Below are the code and all the weights of a small trained network. Each question names an input and a target symbol and asks about switching units off, where a switched-off unit gives its printed mean instead of its output.

import numpy as np


def w(rows, s, z=0):
    codes = np.array(rows[::2]) - 128.0
    scale = np.full(codes.shape[1], s)
    scale[-1] = z or s
    return codes * scale


def f(y):
    return y / 2 * (1 + np.tanh(0.7978845608 * (y + 0.044715 * y**3)))


def softmax(a):
    e = np.exp(a - a.max(-1, keepdims=True))
    return e / e.sum(-1, keepdims=True)


def log_softmax(a):
    a = a - a.max(-1, keepdims=True)
    return a - np.log(np.exp(a).sum(-1, keepdims=True))


def net(x, mask):
    ids = ['βεηθλμπσφψω'.index(c) for c in x.split()]
    T = len(ids)
    res = E[ids] + P[:T]
    u = 0
    for l in range(3):
        q, k, v = (res @ M[l].T for M in (Q, K, V))
        z = softmax(np.where(np.tri(T) > 0, q @ k.T / 3**0.5, -1e9)) @ v
        res = res + np.where(mask[u], z, O[l][:, -1]) @ O[l][:, :-1]
        u += 1
        y = f(res @ A[l][:, :-1].T + A[l][:, -1])
        res = res + np.where(mask[u : u + 4], y, B[l][:, -1]) @ B[l][:, :-1]
        u += 4
    return log_softmax(res[-1] @ U[:, :-1].T + U[:, -1])


Q, K, V, O, A, B = {}, {}, {}, {}, {}, {}
E = w([
[88,187,134],'β',
[182,153,116],'ε',
[121,69,200],'η',
[182,80,174],'θ',
[52,132,186],'λ',
[102,193,127],'μ',
[190,89,140],'π',
[253,89,170],'σ',
[132,234,49],'φ',
[212,192,83],'ψ',
[124,158,175],'ω',
],0.016)
P = w([
[182,53,93],'0',
[203,159,156],'1',
[163,121,254],'2',
[100,96,191],'3',
[118,102,253],'4',
[122,108,211],'5',
[106,90,153],'6',
],0.0027)
Q[0] = w([
[67,156,246],'0.h0',
[157,79,116],'0.h0',
[119,100,76],'0.h0',
],0.012)
K[0] = w([
[95,100,23],'0.h0',
[33,136,125],'0.h0',
[188,251,2],'0.h0',
],0.0066)
V[0] = w([
[132,200,31],'0.h0',
[3,86,139],'0.h0',
[60,52,174],'0.h0',
],0.0075)
O[0] = w([
[55,109,189,1],'0.h0',
[6,58,60,36],'0.h0',
[179,146,3,130],'0.h0',
],0.0069,0.0024)
A[0] = w([
[125,3,204,228],'0.n0',
[196,231,84,163],'0.n1',
[68,147,45,64],'0.n2',
[131,254,83,255],'0.n3',
],0.0062,0.0032)
B[0] = w([
[140,171,14,242],'0.n0',
[70,108,157,247],'0.n1',
[150,141,133,105],'0.n2',
[128,32,253,252],'0.n3',
],0.011,0.0035)
Q[1] = w([
[164,42,167],'1.h0',
[241,59,150],'1.h0',
[187,254,169],'1.h0',
],0.0073)
K[1] = w([
[209,30,106],'1.h0',
[4,151,86],'1.h0',
[166,165,159],'1.h0',
],0.0039)
V[1] = w([
[94,226,133],'1.h0',
[143,73,91],'1.h0',
[2,148,83],'1.h0',
],0.0088)
O[1] = w([
[92,80,119,93],'1.h0',
[121,251,177,108],'1.h0',
[115,116,170,2],'1.h0',
],0.013,0.0059)
A[1] = w([
[229,3,214,102],'1.n0',
[41,110,166,253],'1.n1',
[159,117,63,92],'1.n2',
[83,173,1,180],'1.n3',
],0.0068,0.0043)
B[1] = w([
[2,67,23,254],'1.n0',
[112,209,183,214],'1.n1',
[139,70,123,147],'1.n2',
[145,216,116,172],'1.n3',
],0.0071,0.0049)
Q[2] = w([
[207,83,2],'2.h0',
[219,15,169],'2.h0',
[98,135,112],'2.h0',
],0.0035)
K[2] = w([
[145,91,208],'2.h0',
[142,255,56],'2.h0',
[159,237,111],'2.h0',
],0.0047)
V[2] = w([
[127,49,135],'2.h0',
[2,129,123],'2.h0',
[201,219,230],'2.h0',
],0.0063)
O[2] = w([
[91,128,175,44],'2.h0',
[250,247,193,33],'2.h0',
[198,200,2,252],'2.h0',
],0.0087,0.00019)
A[2] = w([
[198,76,120,59],'2.n0',
[150,127,192,255],'2.n1',
[171,175,192,99],'2.n2',
[250,69,134,77],'2.n3',
],0.011,0.0046)
B[2] = w([
[55,101,117,166],'2.n0',
[180,85,137,254],'2.n1',
[90,119,207,188],'2.n2',
[1,175,127,199],'2.n3',
],0.0083,0.0054)
U = w([
[116,146,169,130],'β',
[171,41,119,185],'ε',
[235,172,91,167],'η',
[81,167,97,109],'θ',
[125,237,159,242],'λ',
[120,123,169,111],'μ',
[115,122,88,113],'π',
[49,78,85,1],'σ',
[66,98,176,27],'φ',
[150,9,134,47],'ψ',
[214,73,132,187],'ω',
],0.012,0.0055)

Each question gives the input, a string of symbols that net reads in full, and the target symbol t.
The units are the heads (3 rows each of Q, K, V and O) and the neurons (one row each of A and B). Each row of codes is followed by its name. A weight is (code - 128) times the scale printed after its matrix; where a second scale follows, it is the last column's (O, A, B and U).
mask holds one flag per unit, layer by layer, with each layer's heads first. A switched-off unit (its flag False) gives its mean, the last column of its rows in O or B, instead of its output. The means were averaged over made-up inputs and are rounded, as every weight is.
A unit's drop is (log p(t) with every unit on - log p(t) with that unit switched off) / (log p(t) with every unit on - log p(t) with every unit switched off).
The circuit of an input: a set's keep is (log p(t) with only the set's units on - log p(t) with every unit switched off) / (log p(t) with every unit on - log p(t) with every unit switched off). Starting from the 12 units with the biggest drops (on a tie, the unit counted first), units are removed one at a time, each time the one whose removal leaves the highest keep (on an exact tie, the one counted first), for as long as the keep stays at least 0.8.
circuit, biggest first: the units of the circuit, biggest drop first
unit that matters most: the unit with the biggest drop
k most important neurons: the k neurons with the biggest drops, biggest first
drop when u is switched off: that unit's drop, to one decimal
input μ ψ σ φ, target φ: unit that matters most	0.n3
input η σ λ ω, target η: circuit, biggest first	1.h0, 2.h0, 0.h0
input μ η σ, target σ: circuit, biggest first	2.n3, 2.n0
input σ φ μ π, target σ: circuit, biggest first	1.h0, 0.h0, 2.h0, 2.n1
input φ ψ ψ, target ψ: 2 most important neurons	1.n0, 2.n1
input φ ω ψ μ μ, target φ: circuit, biggest first	1.h0, 0.h0
input β σ π σ λ λ, target λ: 2 most important neurons	1.n0, 0.n3
input θ ε μ θ, target θ: 3 most important neurons	2.n3, 0.n3, 0.n0
input π β σ, target σ: 2 most important neurons	2.n3, 2.n0
input σ η σ β ω ψ, target σ: 2 most important neurons	0.n3, 1.n0
input σ η φ, target σ: 2 most important neurons	0.n3, 1.n0
input λ σ φ θ, target λ: 3 most important neurons	0.n3, 2.n3, 1.n0
input λ λ β φ η, target λ: 2 most important neurons	0.n3, 0.n0
input π σ ε λ η φ η, target η: unit that matters most	0.n3
input η σ σ η β σ λ, target η: drop when 0.n3 is switched off	0.0
input φ ω φ, target φ: drop when 1.n0 is switched off	0.2
input σ β φ ε π, target σ: drop when 1.h0 is switched off	0.7
input η θ θ η θ ψ θ, target η: drop when 2.n3 is switched off	-0.3
